Below is a small trained network, with its code and all its weights. Each question gives an input and a target symbol and asks what happens when units are switched off, that is, made to give their printed mean instead of their output.

import numpy as np


def w(rows, s, z=0):
    codes = np.array(rows[::2]) - 128.0
    scale = np.full(codes.shape[1], s)
    scale[-1] = z or s
    return codes * scale


def norm(h):
    return h / np.sqrt((h * h).mean(-1, keepdims=True) + 1e-5)


def f(y):
    return y / 2 * (1 + np.tanh(0.7978845608 * (y + 0.044715 * y**3)))


def softmax(a):
    e = np.exp(a - a.max(-1, keepdims=True))
    return e / e.sum(-1, keepdims=True)


def log_softmax(a):
    a = a - a.max(-1, keepdims=True)
    return a - np.log(np.exp(a).sum(-1, keepdims=True))


def net(x, mask):
    ids = ['ΓΛΣΦΨΩαβδεζθμξπ'.index(c) for c in x.split()]
    T = len(ids)
    res = E[ids] + P[:T]
    r = norm(res)
    for j in range(2):
        rows = slice(2 * j, 2 * j + 2)
        q, k, v = (r @ M[0][rows].T for M in (Q, K, V))
        z = softmax(np.where(np.tri(T) > 0, q @ k.T / 2**0.5, -1e9)) @ v
        o = O[0][rows]
        res = res + np.where(mask[j], z, o[:, -1]) @ o[:, :-1]
    y = f(norm(res) @ A[0][:, :-1].T + A[0][:, -1])
    res = res + np.where(mask[2:6], y, B[0][:, -1]) @ B[0][:, :-1]
    return log_softmax(norm(res)[-1] @ U[:, :-1].T + U[:, -1])


Q, K, V, O, A, B = {}, {}, {}, {}, {}, {}
E = w([
[141,181,142,136],'Γ',
[87,139,174,76],'Λ',
[161,215,95,138],'Σ',
[63,152,186,187],'Φ',
[44,226,128,205],'Ψ',
[203,197,147,144],'Ω',
[220,173,220,103],'α',
[64,146,115,122],'β',
[142,188,174,53],'δ',
[87,118,198,107],'ε',
[164,131,252,97],'ζ',
[174,168,210,87],'θ',
[127,200,131,80],'μ',
[186,194,160,82],'ξ',
[167,171,186,159],'π',
],0.0039)
P = w([
[127,87,94,146],'0',
[124,255,201,123],'1',
[98,90,91,82],'2',
[122,107,104,109],'3',
[115,247,202,131],'4',
[102,94,96,96],'5',
[124,111,108,114],'6',
[113,249,206,138],'7',
],0.0086)
Q[0] = w([
[31,146,152,170],'H1',
[113,255,151,132],'H1',
[169,199,160,158],'H2',
[176,82,86,113],'H2',
],0.014)
K[0] = w([
[73,62,103,210],'H1',
[191,125,80,229],'H1',
[188,102,107,165],'H2',
[140,254,170,46],'H2',
],0.0093)
V[0] = w([
[96,218,140,195],'H1',
[1,115,44,173],'H1',
[156,197,32,71],'H2',
[76,54,77,50],'H2',
],0.0058)
O[0] = w([
[41,132,142,110,6],'H1',
[63,79,76,195,131],'H1',
[150,239,95,129,208],'H2',
[74,133,127,2,197],'H2',
],0.0084,0.0022)
A[0] = w([
[121,254,225,169,186],'N1',
[76,73,189,27,104],'N2',
[187,178,106,68,2],'N3',
[205,136,179,67,29],'N4',
],0.0068,0.0032)
B[0] = w([
[139,20,54,143,253],'N1',
[230,36,106,48,148],'N2',
[3,110,194,179,160],'N3',
[67,138,185,204,161],'N4',
],0.0061,0.0067)
U = w([
[101,87,77,151,184],'Γ',
[129,94,128,43,215],'Λ',
[120,171,54,165,112],'Σ',
[45,56,174,152,127],'Φ',
[11,156,167,194,86],'Ψ',
[234,131,63,183,31],'Ω',
[179,118,161,139,58],'α',
[102,116,66,118,129],'β',
[87,183,136,44,116],'δ',
[187,72,88,69,92],'ε',
[173,56,156,103,102],'ζ',
[171,96,192,111,108],'θ',
[69,192,81,95,126],'μ',
[167,237,123,142,254],'ξ',
[173,36,120,211,142],'π',
],0.011,0.0023)

Each question gives the input, a string of symbols that net reads in full, and the target symbol t.
The units are the heads (2 rows each of Q, K, V and O) and the neurons (one row each of A and B). Each row of codes is followed by its name. A weight is (code - 128) times the scale printed after its matrix; where a second scale follows, it is the last column's (O, A, B and U).
mask holds one flag per unit, heads first, then neurons. A switched-off unit (its flag False) gives its mean, the last column of its rows in O or B, instead of its output. The means were averaged over made-up inputs and are rounded, as every weight is.
A unit's drop is (log p(t) with every unit on - log p(t) with that unit switched off) / (log p(t) with every unit on - log p(t) with every unit switched off).
The circuit of an input: a set's keep is (log p(t) with only the set's units on - log p(t) with every unit switched off) / (log p(t) with every unit on - log p(t) with every unit switched off). Starting from all 6 units, units are removed one at a time, each time the one whose removal leaves the highest keep (on an exact tie, the one counted first), for as long as the keep stays at least 0.8.
units of the circuit, in order: the units of the circuit, biggest drop first
most important unit: the unit with the biggest drop
which heads matter: for each layer, one digit per head in row order, 1 if its drop is at least 0.15 and else 0, layers parted by /
drop when u is switched off: that unit's drop, to one decimal
input μ ξ π π θ θ μ Λ, target μ: most important unit => H2
input Λ ξ α ξ Λ μ π Φ, target Λ: units of the circuit, in order => (H2 N2)
input Λ Σ ζ ξ Γ, target Λ: which heads matter => 01
input π ζ μ ξ μ ξ θ μ, target π: units of the circuit, in order => (H2 N1)
input Φ ξ μ ξ μ Λ π μ, target Φ: which heads matter => 11
input Λ α Φ μ ξ, target Λ: which heads matter => 01
input ξ π Σ δ, target δ: units of the circuit, in order => (H2 H1 N3)
input π π Φ ζ Λ Φ Σ ζ, target π: which heads matter => 00
input μ ε ζ Σ ε, target μ: units of the circuit, in order => (H2 H1)
input ξ π ξ π ξ ξ, target Ψ: which heads matter => 11
input Λ θ π Φ Λ Λ Φ δ, target Λ: which heads matter => 01
input π θ ξ π ζ, target π: which heads matter => 00
input Ψ ξ Ω, target π: which heads matter => 11
input Λ ξ θ π β, target Λ: which heads matter => 01
input Ω ξ Γ Φ ξ, target Ω: units of the circuit, in order => (N1)
input π β π, target Ω: units of the circuit, in order => (H2 N1 N3)
input θ ζ Ψ Λ π ξ, target Ψ: units of the circuit, in order => (H2 N1 N3)
input α Σ ξ ξ, target ξ: units of the circuit, in order => (H2 H1 N2)
input Λ δ ξ δ Φ Φ β μ, target Λ: drop when N1 is switched off => 0.0
input δ ξ π Γ β ζ ξ θ, target δ: drop when N3 is switched off => 0.0
input Ψ ζ ξ Σ Σ, target Ψ: drop when H1 is switched off => 1.7
input δ Γ μ ξ ξ, target δ: units of the circuit, in order => (H2)
